Here is a tiny trained network, its code and every weight. The questions are about switching its units off for an input and a class, where a switched-off unit gives its printed mean instead of its output.

import numpy as np


def w(rows, s, z=0):
    codes = np.array(rows[::2]) - 128.0
    scale = np.full(codes.shape[1], s)
    scale[-1] = z or s
    return codes * scale


def norm(h):
    return h / np.sqrt((h * h).mean(-1, keepdims=True) + 1e-5)


def f(y):
    return np.maximum(y, 0)


def log_softmax(a):
    a = a - a.max(-1, keepdims=True)
    return a - np.log(np.exp(a).sum(-1, keepdims=True))


def net(x, mask):
    res = np.array(x, float).reshape(1, 7) / 4 @ E
    u = 0
    for l in range(3):
        y = f(norm(res) @ A[l][:, :-1].T + A[l][:, -1])
        res = res + np.where(mask[u : u + 3], y, B[l][:, -1]) @ B[l][:, :-1]
        u += 3
    return log_softmax(norm(res)[-1] @ U[:, :-1].T + U[:, -1])


A, B = {}, {}
E = w([
[124,127,130,132,121,132,131,128,133,122,129],'x0',
[127,137,124,127,128,133,126,132,128,127,124],'x1',
[138,126,132,130,127,125,134,129,134,131,131],'x2',
[110,136,144,67,47,83,200,115,123,159,41],'x3',
[115,206,252,155,172,120,146,111,50,54,135],'x4',
[171,207,98,107,65,55,212,178,31,108,203],'x5',
[124,129,126,126,133,129,127,137,124,126,123],'x6',
],0.004)
A[0] = w([
[114,131,253,129,206,152,122,107,145,119,78,137],'0.n1',
[127,163,98,138,112,96,151,134,120,141,175,147],'0.n2',
[169,101,6,136,68,152,121,146,67,129,172,2],'0.n3',
],0.0043,0.0029)
B[0] = w([
[59,145,102,92,79,183,134,104,193,244,228,253],'0.n1',
[175,78,81,63,207,76,200,117,136,134,146,188],'0.n2',
[147,161,223,74,172,144,76,212,255,214,133,186],'0.n3',
],0.0053,0.0046)
A[1] = w([
[123,101,157,183,102,93,124,93,176,147,1,4],'1.n1',
[94,191,184,148,138,120,148,84,34,111,193,141],'1.n2',
[165,11,114,149,96,228,54,117,200,199,49,127],'1.n3',
],0.0042,0.0026)
B[1] = w([
[75,218,229,125,51,59,18,130,91,112,96,148],'1.n1',
[146,56,69,198,136,109,103,130,119,75,50,202],'1.n2',
[193,160,125,164,152,45,196,159,3,14,121,253],'1.n3',
],0.0056,0.0059)
A[2] = w([
[63,144,195,49,50,126,190,74,166,165,23,55],'2.n1',
[52,136,217,112,83,96,180,87,35,154,71,10],'2.n2',
[119,167,149,83,38,24,205,139,122,151,2,87],'2.n3',
],0.0048,0.0012)
B[2] = w([
[255,97,72,97,207,104,171,227,131,118,219,202],'2.n1',
[135,182,196,111,155,31,42,185,147,138,91,207],'2.n2',
[33,111,124,152,55,234,99,24,129,136,95,254],'2.n3',
],0.0063,0.0069)
U = w([
[228,92,62,218,225,48,178,144,50,2,116,151],'0',
[217,197,204,34,216,46,61,224,207,209,192,203],'1',
[52,192,209,127,24,57,45,39,44,84,16,183],'2',
[128,72,38,27,35,189,214,70,205,215,88,4],'3',
[32,165,202,213,204,199,45,32,200,164,204,95],'4',
],0.007,0.003)

Each question gives the input, the list of numbers given to net, and the class t.
The units are the neurons (one row each of A and B). Each row of codes is followed by its name. A weight is (code - 128) times the scale printed after its matrix; where a second scale follows, it is the last column's (A, B and U).
mask holds one flag per neuron, layer by layer. A switched-off neuron (its flag False) gives its mean, the last column of its row in B, instead of its output. The means were averaged over made-up inputs and are rounded, as every weight is.
A unit's drop is (log p(t) with every unit on - log p(t) with that unit switched off) / (log p(t) with every unit on - log p(t) with every unit switched off).
The circuit of an input: a set's keep is (log p(t) with only the set's units on - log p(t) with every unit switched off) / (log p(t) with every unit on - log p(t) with every unit switched off). Starting from all 9 units, units are removed one at a time, each time the one whose removal leaves the highest keep (on an exact tie, the one counted first), for as long as the keep stays at least 0.8.
units of the circuit, in order: the units of the circuit, biggest drop first
unit that matters most: the unit with the biggest drop
k most important neurons: the k neurons with the biggest drops, biggest first
drop when u is switched off: that unit's drop, to one decimal
input [7,2,5,6,-1,8,6], class 3: unit that matters most -> 1.n3
input [4,-4,1,1,-3,-7,3], class 2: units of the circuit, in order -> [1.n3 1.n1 2.n1]
input [-8,-3,-8,2,6,-3,-8], class 1: units of the circuit, in order -> [2.n3 0.n1]
input [-3,-8,-5,4,-4,0,-1], class 2: 2 most important neurons -> [0.n1 1.n3]
input [-1,-7,0,5,8,0,-3], class 1: units of the circuit, in order -> [1.n3 2.n1]
input [-8,6,0,-2,-1,4,-2], class 1: 3 most important neurons -> [0.n3 2.n3 1.n3]
input [-4,4,5,-5,1,0,0], class 4: 3 most important neurons -> [1.n3 2.n1 2.n2]
input [-6,2,-7,1,-8,-3,2], class 2: 2 most important neurons -> [2.n1 1.n3]
input [6,2,-5,4,-8,-2,7], class 2: 2 most important neurons -> [1.n3 0.n1]
input [-8,3,-1,1,-2,-3,8], class 2: 2 most important neurons -> [2.n1 1.n1]
input [8,0,-5,5,-7,-2,0], class 2: 2 most important neurons -> [1.n3 0.n1]
input [-3,5,2,-3,-2,-8,1], class 0: 2 most important neurons -> [1.n3 2.n3]
input [-6,-8,2,-5,0,-5,-6], class 0: 2 most important neurons -> [1.n3 2.n3]
input [-2,0,-1,2,3,0,-3], class 1: 2 most important neurons -> [0.n1 1.n3]
input [7,2,1,2,-2,-2,-3], class 2: unit that matters most -> 1.n1
input [5,7,-5,-6,-7,6,-1], class 1: 2 most important neurons -> [0.n3 2.n3]
input [4,8,5,4,-6,0,6], class 2: 2 most important neurons -> [1.n3 0.n1]
input [-5,7,-4,-1,0,-5,-3], class 0: drop when 2.n3 is switched off -> 0.8
input [-8,-3,-1,8,8,-5,2], class 1: drop when 0.n1 is switched off -> 0.1
input [-4,6,7,6,4,0,3], class 1: drop when 2.n1 is switched off -> 1.8
input [5,-8,-6,4,-3,0,8], class 2: unit that matters most -> 0.n1
